q649-q612: [-30   6   7   7   7  21 -18  30 -34 -11  21 -29   9  48  14  47  15  36
 -13 -29 -26  29  -2 -24  15]
q527-q264: [ 13 -12 -20  21 -13  25  12 -32   9   1 -21  46   9   6 -73  -6 -24 -37
 -12  27   1 -48  -4  16 -30]
q815-q407: [-12 -13   5 -31   2  16  12 -19   7   4  -2  -5  -7 -19   2 -39   3  21
  -1 -13  -7  11   1 -14  14]
q557-q961: [ 13  40 -26  39 -20  14   7 -33   7 -10   2  24  -7  -4 -32 -10  -1 -16
  18  52  14 -25  -9  11 -18]
q557-q961: [  6   6  -5  40 -25   8   4 -16 -14  12 -11   3 -13  25 -36  16  -7  21
  16  -3   1  -8   7  16 -42]
q649-q612: [  7 -22  -5 -13  -6   2   6   4  -5  -3   0  13 -13   6  -5 -13  -4   1
  -5  -9  -3   9  -5  -3   1]
q649-q612: [ -8  -8  -3  -8  -5  15  -7  11 -19 -16  16  -2 -11  22   5  12  -2  15
 -15  -9  -6  15 -15 -22  13]
q557-q961: [ -7  -6 -23  26  -6  17   2  -2  -6  41  -5   9   5  30 -28   6  11  12
  -6  -9  -4 -19   8 -16 -32]
q557-q961: [ 21 -20   7   4 -37 -11  21  -5  -2   9   2   0 -24  13   3  -6 -16   2
   9  -8  10   5  -4  14 -16]
q527-q264: [ 17 -47   6 -21  -9  -6   4  54   0  -7  30   4   4  39  47  36 -18 -35
  -5  -1 -18  16 -16   5  22]
q815-q407: [-12  -9   5  -1  13 -28   4  31   1  33  16 -11   8   2  29   5  15  14
   8 -25   6  15  22  -1  -6]
q527-q264: [ -2   7  18 -12   3  12   3  17   3 -40  21   3   2   1  19  10  -3  -1
  27  23 -25  35  -3  29  19]
q815-q407: [ -7  31 -35  33  11 -18 -13 -29  -3  34 -16   6   3 -19 -31 -13  14   1
 -23  -1  43 -47   8 -34 -23]
q649-q612: [-11   7   0   1  -3  33  -9 -21 -17 -22 -12 -17  -2  13 -16   7  -2  23
  -4 -10 -21   6  -8 -13  12]
q815-q407: [-11   3 -24  -1  19  21 -42  -1 -26   0 -19 -37 -10  16  21  21  13  43
  -1 -31 -18   7 -10 -49  17]
q815-q407: [ -4 -20   0  13 -16  28   3  13 -16  29  -6 -32   2  56   9  26  12  29
   7 -36 -37  17   5 -10  -9]
q527-q264: [ 14 -44 -26 -22   0  15  -4  21   9  21   4  21   7  25  10   4  -8 -41
 -37   5  -5 -27 -25 -37  12]
q815-q407: [  4 -42  -1   0  -9  25 -15  48 -22  21   2 -17   1  75  21  52   6  11
 -14 -33 -41  18 -12 -20  -5]
q557-q961: [ -6  -9 -18   0   1  25   5 -31   1   3 -14  10   4  -6 -33 -17  -9   1
  -4  -1  -5 -22   0 -11  -1]
q649-q612: [-23  29  21  -9  17  -4  30  -8  29 -18  27  28  28 -44 -16 -32   4 -18
  19  39   4   7  22  41   7]
q815-q407: [-13  54  -3  37  11 -22   2 -23  -5 -32   6  19  14 -31 -42   2  -2 -15
   1  28  32 -19  14  25  -6]
q527-q264: [  9 -21 -13  -1   8 -22 -13   2  -3  21 -16   0  -9  -8   3   1  -9   2
  -6 -22  17 -16   4 -12 -11]
q557-q961: [  5 -15 -22   0   8   9  -4   4  14  33  -6   1   8   4  11  -2   3  -8
   8   3  -8 -18   1 -15  -5]
q557-q961: [-15 -18   1 -23  10  28 -15  -5  -3  13 -11  30 -17  -6 -37 -19  -1  36
 -18  -4  -3  -2  -6 -21 -31]
q527-q264: [ -2   1   9  10 -12 -32   5  21  -8  10  27 -27  -7   8  43  22  -4  12
  12 -17  18  14   6   0   5]
q557-q961: [ -1  -2 -31   3  36 -10  -7  39  25  56   8  27  15  -5  21 -15  38  -6
  25  17  -5   0  21  -5 -24]
q527-q264: [ 11 -21  -6  21 -17 -41   7  -2  -6  30   0  -3 -13  -2   2  12 -26   2
   8 -24  37 -21  13   7 -27]
q527-q264: [-17  30   6   3  -2  17   6 -35   1   4 -13  -3  -1 -16 -33 -31  18  23
 -13   1   5  -4   4 -11  -9]
q815-q407: [  3  -6 -12   5 -10  26  -9  -7 -16 -15  -7   8  -7  25 -24  12  -7  -2
 -20   1  -9  -8 -18 -17   1]
q649-q612: [  3  -4 -16   5 -13  22   2 -10 -12 -14   3   4  -6  22 -12   4  -5  -4
  -9   3  -9  -3 -14 -14  10]
q527-q264: [ 10 -25  18 -19  -1   5  10  14   9 -16   0  28  -1   0 -12  -3 -14 -15
   7  11 -16  13   0  33  -8]
q649-q612: [  4 -20 -12  27 -25  -4  11  -4 -41  17 -16 -34 -15  52 -12  13  11  30
  -9 -68 -10  16  12 -13  -5]
q527-q264: [  3  36  -8  79 -37 -18  23 -13 -13   9  16 -22  19  38 -15  49 -10 -19
  17   6  18 -26  15  28 -17]
q527-q264: [  6 -34   3  -9 -38 -11  31   2   2  15  36  -9 -16  12  35  -2 -30   1
  10 -11  16   4  -6  -4   9]
q649-q612: [ 11 -20  -9  -3   0 -11  -1  19   2  11   5  -7   2  11  29  12  -4 -13
   6  -8  -4   1  -1  -3   9]
q649-q612: [ -2  -5   7 -15   4 -11   5  -2   9 -10  10 -13   3 -22  29  -4 -14  -3
  17   0   4   6   3   7  23]
q815-q407: [ -6 -29  20 -17  -7 -16  31  28   4  12  29   3  -1   7  22 -11   0  10
  20 -19  -7  37  19  25   0]
q557-q961: [-26   8  -3  13  13  11   8 -21 -18 -12  -8  22   6  -5 -66 -15   5  24
  -7 -18  -2   2  22  10 -16]
q557-q961: [-21   4   6  -6   4  -5  15   9 -13  -2  18  29  -4   2 -35 -24  19  14
 -30 -11  13  16   8  -7 -11]
q557-q961: [ -4  -1  19 -21  17  -8  -7  12  -1 -10  -8  -5  -9 -17  12 -13  13  26
  17 -14 -13  35  11  15   1]
q815-q407: [-12  13  39  -9  20 -41  37  13  36 -17  29  54  37 -53 -30 -21 -12 -51
   3  41  26  -6  30  71 -12]
q557-q961: [-12  32   7  17   1   1  -2  -9 -12 -25   8  35 -11 -10 -50  -6   4  16
  -3  22  15   6   3  17 -28]
q649-q612: [-18  39  11   6   3  -7 -10  -9   4  20   4 -30   4 -14  19  -1  20  23
 -12   0  20  -6   0 -26  -1]
q815-q407: [ 13  15  15 -18   3 -33  -3   8  22  -7  10  -2  -5 -38  41 -12  -1 -22
   2  26  26   0  -9   7  13]
q649-q612: [-12   8  13 -14   9  15   8 -16   9 -40   9  13  10 -28 -14 -10 -18  -5
  16  23  -9   6   2  25  18]
q649-q612: [-32  41  11  12   4  29  32 -31   6 -25  14  16  27 -12 -51 -27  16   2
   4  23 -14   8  18  25   6]
q527-q264: [ -4 -13  22 -31  19  24 -24  11 -18 -46 -22   8  -5   7 -22   9   0  10
 -24 -13 -31  25 -13   2  12]
q815-q407: [ -7 -10   4  -2  -8  28   6  -7  -7   2  -6 -12   2  22  -9   2   2  17
   2 -15 -26  10   0  -3   2]
[  2 -19  -8  25  -7   9 -16  23 -39  -6  -8  -9  -5  58 -16  49  -1  15
 -10 -34 -22  11  -1  -4 -11]  q649-q612
[  0  52 -48  91  -1 -28 -19 -28 -15  37 -19 -18  21  14 -32  42   6 -16
  -6   1  42 -69  16 -18 -30]  q527-q264
[-10  11   9 -21  24  -5 -14  28  14   8  13  25   5 -16   7 -10  20  -5
 -21  23   8   3  -6 -12  -8]  q527-q264
[-11  32   2  15  -5  -5  -2 -11   0  21   1 -18   1  -2   2  -5  21  15
 -15   0  19  -9   0 -22  -9]  q649-q612
[ 12  -9   7   5  -2   0   7  31   5 -12  13   8  16  26  13  27  -2 -32
   9  15 -22  11  -1  28   6]  q527-q264
[  6 -23  39 -53  21   8   2  33  10 -29 -10  -5  -2  -9  31 -20  19   9
  22 -12 -51  65   6  35  24]  q527-q264
[ 23  -5 -38  29 -16 -28  -3  34   4  47  24 -24   8  40  65  36   8 -40
  -7   3  20 -26 -13 -36  12]  q649-q612
[ 18 -17 -17   4 -18 -32  17   1   4  27   9 -26  -6   3  45  -7  -4 -15
   8 -21  20  -6   3 -12  19]  q649-q612
[  2 -20 -20 -16  -3  17  18  29   4   7  30  48  -2  26  -9 -22  18 -23
 -22  21  -8  11 -13 -14   0]  q649-q612
[  5 -45   3 -42  11 -10  -3  28   5  57 -19 -20 -17   6  40 -33  33  32
 -10 -54 -14  29   8 -32  -5]  q649-q612
[  9  -3 -25  -8  -7  34   8 -26  16   5  -9  -7   7   3   8 -23   4 -19
   2  17 -18 -16 -16 -22  25]  q649-q612
[-32  12  17 -10  22  36 -23  25 -17  22 -11  -1   2  31 -26   2  50  54
 -33 -25 -31  29   3 -30 -28]  q649-q612
[  7  -1 -29  25 -25   7  11   0 -18  11  13  -7  -4  44   0  10   8 -10
 -17  -8   3  -8 -11 -27   7]  q649-q612
[  3  12 -12 -36  44   1 -23  -1  37 -29   2  21  17 -63  31 -20  -9 -38
  15  55   2 -17 -13  -2  37]  q557-q961
[  7  22  17 -15  -4 -17   3  22   4 -14  19   1 -17  -7  32 -16  25   2
   0  17   7  35 -10   4   8]  q557-q961
[-18  41  -2  31 -17  36  15 -59  -4   3 -20 -15  13   5 -56 -16  12  15
 -13   2  -3 -24   4  -8  -9]  q815-q407
[ 13 -12   2 -20   3  42 -26  -6  -3 -37 -24  -8  -5  11   3  18 -15  -2
   3  12 -39   4 -27  -4  20]  q815-q407
[ -5  52   4  45  -5   0  14 -12  10 -15  13  12  19  -7 -25  11   5 -12
  36  46   2  -4  16  47 -20]  q527-q264
[ 27 -13  19 -28   0 -33   0  42  18  16   4 -25 -19  -7  84 -10  21   5
  37  -6 -11  48   2  17  10]  q557-q961
[  6  -8  -8  -4 -16  17   2 -24 -14 -45   4   9 -16  -1 -16   2 -32  -4
   1  10   1  -3 -19   1  19]  q649-q612

q817q898: [-16   4  -8 -21 -26  -2 -36 -15 -20  -1  -6 -14 -16   4  26   0  -2   4
 -15   7 -13  37   6  11 -11]
q817q898: [-45  22 -59  35   3  -6   8 -14 -20   8   5  -7 -15   0  16   5  25 -15
 -41  11  24 -13   2  11  31]
q613q190: [ 39 -15   4   3  18  -7  11 -12   0  -1  -7  25  18   7 -21  16 -11  -1
  29  -6  16 -41  19  14 -10]
q817q898: [  4  -5   8  47  24  -1  15   3  19 -10   6   9  -1  -3 -22  10   6   3
  -8 -15  12 -26  10 -11  17]
q817q898: [ -3  19 -20  45  22 -25 -27  -3 -29 -53  23  -4  14 -18 -16  45   4  29
  -1 -19  30  -3  34  12 -22]
q817q898: [ 37   8  17  -7  14 -12  18  19  -1  -2  28  17  30   5 -25   8   8  -2
  12  -8  22 -23   9   0 -14]
q957q693: [  7  -7 -39 -55 -41 -25 -37 -48 -69  18   3   4  -5  37  46  -4  31 -20
 -36  14  20  -4  30  56  -7]
q957q693: [ -4  -5  30   3  14   7 -32 -12  30 -20 -17  15  -1  18 -12  28 -23  37
   6  -4 -17   5   6 -16  10]
q613q190: [-12  15 -17  22   2  -1  42  47   4   3 -17  19 -10 -16 -21   7  -9 -14
  14   7   3 -39 -15 -36  17]
q40q712: [ -8  -1 -19  12  -6   0 -15 -30 -11  10   8 -21 -10  -4  20  -8  10 -11
 -24  -2   4  25  13  26  -6]
q957q693: [  9 -24  46  28  22  -4   4  19  35  -9   6  -5  -6 -14 -27  -6 -10 -14
   3 -21  -5  -3   8 -16  -4]
q160q33: [  2  -8   9 -22 -18   7  -3  -3   6  14  -1  -5  -8   8  13 -18   6  -7
 -18   0 -14  12  -4  -3   5]
q957q693: [  -7  -14   41 -107    5   -1   19   45   42    6  -16   33   31   35
  -14  -13  -20   -8   27   24  -23  -49  -45  -41   26]
q40q712: [ -6  -2  -7  11 -20  -6 -11 -19 -25  18  17 -13 -21  10  24 -18  33 -17
 -43  -2  10  19  12  21   8]
q613q190: [  4   3  -4  17   0  17 -20 -32  15   2  -3 -11  -4  -3   8   8 -11  20
  -8  -7 -12  35  11   8  -8]
q160q33: [ 41  -4  38 -34 -23  13  14  23   5   9  25 -15  16 -10   2 -33   9   2
   8 -11 -17  33 -14  -9 -28]
q613q190: [-10  11  -8  44 -25  26 -21 -25  -6  12 -25  -9 -40  -4  20   5  -7  27
  -9   3 -23  53   1  -3   4]
q160q33: [  7 -15  14  -1  -3  -1   2  -5   6  21 -22  17 -17  14  -4  -2 -11 -17
   8   7  -4 -13   4   1   8]
q40q712: [  3   3  31  -1  29  -6  -5  25   4 -34  13 -11  27 -21 -22   7 -16  19
  52  -2   2  17 -17  -2 -30]
q957q693: [  6  19 -34  25 -21  -3  24  20 -48   3 -25  22 -17 -10  -1  13   1   3
  29  14  11 -22  -4  -5  -2]
q160q33: [ 13  -1  26 -31  10 -26 -17   9  -9 -14  12  27  19  30 -15  21   4   6
   4   2  17 -28  12   2   0]
q957q693: [-22  -3  -2  72  45   3 -17   4  34 -68 -29   4  -2 -33 -36  54 -43  50
  32 -23  -9 -20  14 -29   1]
q957q693: [-12 -10   4  -6  14   1  16   5  14  13 -27  20  -5  13  -9   0 -15 -12
  26  17  -2 -32 -18  -7  22]
q160q33: [ -1   0  -8   2   0  14   0 -19  14  16   7 -23   1 -11  12 -16  -2  -8
  -9  -2  -8  31  -2  12  -8]
q817q898: [ -9 -35  39   4  -4   5  -1   6  10   0 -28   6 -26  11   2 -19   0  -1
  10   2 -19 -10 -18 -13  24]
q957q693: [ 33 -20  20  62  20  43  28 -39  44  35  -3 -19  -8 -17  -5 -30  -4   3
  14 -15 -13  33  -6  13   0]
q957q693: [ 17   0  23  59  -1  19   0  -9  24  11  26 -30 -17 -24  -2 -17  10   2
 -30 -28 -10  54  14  -3 -11]
q817q898: [ 19  -7  -8 -13  15   4  30  -4  16  19   2   9  20   2 -10  -9  -4 -19
  13   3   9 -30  -3   7   2]
q40q712: [-40 -18 -34  68  49  25  31 -29  38   6 -33 -22 -12 -32  -5 -12 -21 -13
  31   6  -3 -14 -24  10  25]
q40q712: [ -8 -19 -23 -61   6  -8  10 -27   7  24 -11  25  17  43  12  -7   9 -26
 -16  19  11 -62  -3  17  36]
q613q190: [  9  10  40 -19 -11  -7 -19  10  -1   5  25  11   2  31  -1   1  20  12
 -26   0   2  18   2  -9   8]
q817q898: [ 25  35 -23 -17  13   9  73  39  12  36  26  15  40 -10 -23 -12   5 -25
  21  14  21 -30 -26 -14  -1]
q160q33: [-10   4 -17  29 -27 -12  11  34 -40 -24   2  -9 -23 -25   7  -5  24  -1
 -17 -12   5  -9   3 -16   1]
q40q712: [ 10  21  -3  -2 -20   4   3   7 -23   5   8  10   0  11   6   3  18  19
  -6   5   4   9  -5  -5   4]
q40q712: [-18   4  -8  38   8  12  19  19   8 -10 -28   3 -15 -21 -11   7 -17  12
  29   4 -10  -8 -19 -23  11]
q817q898: [ 30   9  33 -52 -14  -9 -31  -9 -24  -5  40  -1  30  29  11  -3  25  24
  -7   0   9  34   3  21 -22]
q817q898: [-10 -32  36   6  -9 -14  -8  16 -20  -9 -28  12 -32  11   0 -11   5  -8
  18   5  -6 -18 -10  -5  14]
q957q693: [ 18   9  20  21 -12  15  23  26   8  13  -5   9 -12  -7 -11  -6  -3   8
  12  -2 -12  11 -12 -26   1]
q957q693: [ -8 -38  16 -62  12  -8  -1  -8  31   5  -4  -1  16  18   4 -22  -5 -31
  -8   2  -8 -35  -6   5  14]
q613q190: [-12  39 -26  -6  -8   3  -6  11  -8 -11   9   2  11  -3   2  23  -3  26
  -9   6   1  15  -2 -14  -4]
q160q33: [ 14 -32  16   0  -5  22   7 -16  18   2 -34   4 -11   0   4 -14 -13  12
  22  -4 -26  -8 -10  -6   9]
q613q190: [  1 -23  21   7 -10   4  -8 -14  11  22  -2 -14 -25   3  12 -25   5 -24
 -21  -5 -12  21   5   8   3]
q817q898: [ 13   4  -1 -23   6  10  19   7  12   5   3   0  23  -6  -5  -7  -8   3
  23   4  -4  -3 -16  -3  -9]
q957q693: [ -6  33 -25  62  -3   7  -2   6 -18 -20   2  -8 -12 -27  -5  26  -1  32
   2  -9   5  27   8 -10 -11]
q613q190: [ 22   9  -6  91  33  -8   2 -10 -22 -13   1  -5  -5 -36 -27  26 -16   4
  50 -11  28  15  24  28 -39]
q160q33: [-11 -11 -27  25 -16  -1   3  -3 -16 -14 -10 -13 -21 -19  13  -6  10  -5
 -22 -13  -3 -10  11  -1   5]
q160q33: [ 14  -1  12 -37  18   7  18   4  46  27   5   9  24   8 -16  -5 -23 -22
   7   5  -6 -12  -5  -8  -2]
q40q712: [ 22  13   8 -39 -15 -12  -4  15 -26  -4  20   8  21  10   1   2  11   7
   6   3   9   3   1   4 -19]
q40q712: [ 46   1  26  -5 -29   0   1  -1 -18  24  31  -1  -2  10   7 -19  28  -6
 -25 -12   5  27  17  10 -17]
q613q190: [-23 -32  28   8  26   6 -27 -17  51 -16 -22  -9 -11  -1  -8   5 -30   3
  -1 -10 -24   3   4  -9  11]
q613q190: [-18  -5 -14  19  35  22  10  -9  71  -8 -11 -15  11 -26 -17   9 -38   1
  -3 -13 -21  -5   0 -22   7]
q817q898: [ 29  15  17  -4 -14  -3  14  13 -24  28  18   9   2  10  -2 -11  16 -10
  11   9  13  17  -5   9 -14]
q40q712: [ 11  10  38 -19 -21 -10 -32  29 -14 -26   1  11  -4   7  -7  20  -9  30
   7  -5 -13  23   6 -23 -19]
q40q712: [-11 -34   5   5   5   0  11  -4  19  13 -30   6 -23   2  -2 -14 -11 -32
   1   1 -10 -33   0  -4  20]
q613q190: [  0  -9  26  28   6   1 -29 -18  -2 -10  -9   0 -16   7  -1  11  -6  20
  10  -4  -4  24   8   9  -4]
q613q190: [-35  27 -54   9  48 -18  42  53   1 -50  -1   2  42 -47 -36  31 -26  -2
  53   6  25 -62 -21 -22  -8]
q160q33: [ -5  -9   1 -18  -8  10 -21 -30   5   3 -11   0  -3  19  17  -1   0  17
 -10   4 -13  10  -1   8  12]
q160q33: [ 13 -24   4 -20 -34   2  -8 -16  -3  27 -10  -4 -26  10  22 -23   7 -28
 -34  -5 -15   5  17   7   2]
q160q33: [ 14  12   6 -45   8   5  -9  -7  17  -4  10  14  35  21  -5  15  -8  25
   7   5  -2  -3  -3  -3  -3]
q40q712: [-12   5   7  18  -1   0   5  13  14   0   2  10 -13  10  -7   5  10   3
 -31  -5  -1 -13   2 -24  28]
[ -1 -44  15  -9  17   4  -8 -33  38   8   4 -27   1  -4   8 -29  -3 -30
 -20 -16 -10   2  10  21   1]  q160q33
[ -1  25 -23   5  -8 -16 -12  -1 -29   0   8  12  -1   8   1  24   6   1
 -12   6  19  -2  18   8  -6]  q160q33
[ -2  -1   5  -8 -10  -4 -18  -6  -7  -2  -1   1  -7   9   7   4   2   4
 -11   0  -4   9   7   2  -1]  q40q712
[ 32 -41  24 -15 -34   0 -32 -41 -17  11  28 -46 -14  -6  37 -47  31 -22
 -46 -28 -11  53  30  42 -31]  q160q33
[  8  12 -11 -24 -32  -2  -5   4 -42  -2 -22  32  -7  26  12  15  10  27
  11  16   1 -18  -6  -5  11]  q613q190
[ -8   7  15  49  -6  21 -23 -15  17  -4   0 -17 -26  -8   6   4   0  30
 -24 -13 -19  52   6 -12   4]  q817q898
[-30   8 -40 -21   1   8  11 -15   6  12   0  -9   8   5  19 -12  10  -9
 -20  14   1 -10 -17   5  24]  q817q898
[-10  17 -25  34  27 -13  22  15   5   8  -6  14   0 -13 -26  23 -19 -25
  16   8  22 -29   9  -2  -1]  q160q33
[-22  20 -10 -22 -50 -16 -15  36 -42   6 -30  32 -40  23  12  19   0  -1
 -18  21  -9 -11   1 -30  18]  q613q190
[  5  50 -39  36 -10   2  23  26 -29   2   5  11   0 -20 -10  25   0  13
  11   7  16   5   1 -13 -12]  q613q190
[  8  19 -55 -34 -24  -7  16  -6 -34  21  11   2  13   2  19  -5  16 -22
 -19  10  17 -16   9  19  -8]  q40q712
[-28  -4 -35 -56   0 -15  18  20  -2  -3 -11   8  15   3   5  -4  -4 -29
  -1  16   4 -53 -14  -8  16]  q817q898
[-47 -35  -8  14  21   4 -18 -17  35 -15 -26 -39 -21 -31   9 -15 -30 -25
   0  -6 -24  13  -3   5   0]  q613q190
[-12  15  18 -18 -19   7  15  42  13  15 -17  22 -16  13  -7   0  -7   1
  -2  15 -19  -6 -24 -45  24]  q957q693
[-19 -32 -11  14   9   8  -8 -35  12  11 -38 -10 -24  -4  13 -11 -19 -18
  12   6 -13  -3  -1  19   9]  q40q712
[-17 -45   1  59  41  13   8 -26  36 -29 -40  -2 -13 -17 -15   4 -20  12
  27 -15  -9 -40  -2  -2  26]  q817q898
[  9 -18   6 -40   2  10   8 -24  20  26  18 -18  18  10  16 -36  13 -23
 -16   0  -4   9  -9  21   1]  q957q693
[-19  55  18  35  16  -4 -25  17  -2 -11  41  -9   7  -1 -13  27   5  32
  -8   5  13  63  -4  -9 -12]  q957q693
[  4  14   0 -22 -15  -3  12  21 -10  17   6   6   1   4   2  -8   4 -14
  -1  10   1   3  -9  -7  -4]  q817q898
[ -3   6 -35  22  13  26  15 -33  18  17  -9 -16   5 -17   8  -5 -12   3
  11   4  -5  16  -7  16  -2]  q817q898
[-15 -34  16 -64  16 -16  11  20  27  -4 -15  14  16  15 -10 -13 -14 -33
  12   9  -6 -59 -16 -12  18]  q957q693
[ 18  27  -6   8 -23  10  11  16 -21   4  10   0   1  -9   3   1  10  19
   3   0  -1  24  -6  -9 -13]  q957q693
